Below are the code and all the weights of a small trained network. Each question names an input and a class and asks about switching units off, where a switched-off unit gives its printed mean instead of its output.

import numpy as np


def w(rows, s, z=0):
    codes = np.array(rows[::2]) - 128.0
    scale = np.full(codes.shape[1], s)
    scale[-1] = z or s
    return codes * scale


def f(y):
    return y / 2 * (1 + np.tanh(0.7978845608 * (y + 0.044715 * y**3)))


def log_softmax(a):
    a = a - a.max(-1, keepdims=True)
    return a - np.log(np.exp(a).sum(-1, keepdims=True))


def net(x, mask):
    res = np.array(x, float).reshape(1, 7) / 4 @ E
    y = f(res @ A[0][:, :-1].T + A[0][:, -1])
    res = res + np.where(mask, y, B[0][:, -1]) @ B[0][:, :-1]
    return log_softmax(res[-1] @ U[:, :-1].T + U[:, -1])


A, B = {}, {}
E = w([
[40,106,96,174,76,94,150,92],'x0',
[110,109,47,95,197,223,250,42],'x1',
[84,243,142,66,189,69,145,2],'x2',
[170,111,66,116,75,31,121,109],'x3',
[137,153,175,146,156,158,116,88],'x4',
[87,62,102,209,87,197,112,58],'x5',
[80,175,68,150,176,47,66,139],'x6',
],0.0079)
A[0] = w([
[190,216,163,64,148,71,130,147,228],'N1',
[130,104,88,122,159,99,125,75,164],'N2',
[40,194,160,171,172,116,81,113,232],'N3',
[139,101,34,100,84,151,204,55,213],'N4',
[121,81,110,193,56,116,88,176,200],'N5',
[144,90,134,208,35,123,111,199,250],'N6',
[156,113,189,112,163,253,149,152,214],'N7',
],0.013,0.002)
B[0] = w([
[111,159,205,45,53,65,108,115,229],'N1',
[129,165,90,146,142,131,76,100,172],'N2',
[128,253,87,133,156,163,175,134,204],'N3',
[141,60,90,143,175,87,82,52,237],'N4',
[127,95,150,166,148,107,115,209,226],'N5',
[139,81,115,175,151,138,113,244,248],'N6',
[133,87,154,107,72,214,204,113,222],'N7',
],0.017,0.015)
U = w([
[134,92,90,162,189,85,86,74,51],'0',
[81,240,103,169,183,132,131,129,28],'1',
[150,58,159,134,126,242,190,97,103],'2',
[121,170,198,72,99,34,95,136,143],'3',
[138,78,135,227,162,105,99,254,254],'4',
],0.0091,0.0021)

Each question gives the input, the list of numbers given to net, and the class t.
The units are the neurons (one row each of A and B). Each row of codes is followed by its name. A weight is (code - 128) times the scale printed after its matrix; where a second scale follows, it is the last column's (A, B and U).
mask holds one flag per neuron, in row order. A switched-off neuron (its flag False) gives its mean, the last column of its row in B, instead of its output. The means were averaged over made-up inputs and are rounded, as every weight is.
A unit's drop is (log p(t) with every unit on - log p(t) with that unit switched off) / (log p(t) with every unit on - log p(t) with every unit switched off).
The circuit of an input: a set's keep is (log p(t) with only the set's units on - log p(t) with every unit switched off) / (log p(t) with every unit on - log p(t) with every unit switched off). Starting from all 7 units, units are removed one at a time, each time the one whose removal leaves the highest keep (on an exact tie, the one counted first), for as long as the keep stays at least 0.8.
units of the circuit, in order: the units of the circuit, biggest drop first
k most important neurons: the k neurons with the biggest drops, biggest first
drop when u is switched off: that unit's drop, to one decimal
input [6,-7,2,-6,3,-2,3], class 1: units of the circuit, in order	(N3)
input [5,2,-4,-5,-5,-7,8], class 1: units of the circuit, in order	(N6 N3)
input [-5,3,-6,0,7,2,7], class 2: 2 most important neurons	(N6 N7)
input [-6,7,-2,4,-2,-6,-1], class 3: 2 most important neurons	(N1 N6)
input [-5,1,6,-1,-4,2,6], class 1: 2 most important neurons	(N3 N2)
input [-2,-4,2,-6,3,3,0], class 2: 2 most important neurons	(N7 N2)
input [5,-3,5,6,0,7,0], class 0: 2 most important neurons	(N4 N6)
input [-2,4,7,-7,1,-8,-3], class 3: drop when N1 is switched off	8.8
input [2,-1,3,-4,4,-1,7], class 1: drop when N3 is switched off	0.5
input [-6,-3,3,-1,2,-2,5], class 3: drop when N1 is switched off	1.2
input [-4,-3,4,4,4,5,2], class 1: drop when N3 is switched off	0.4
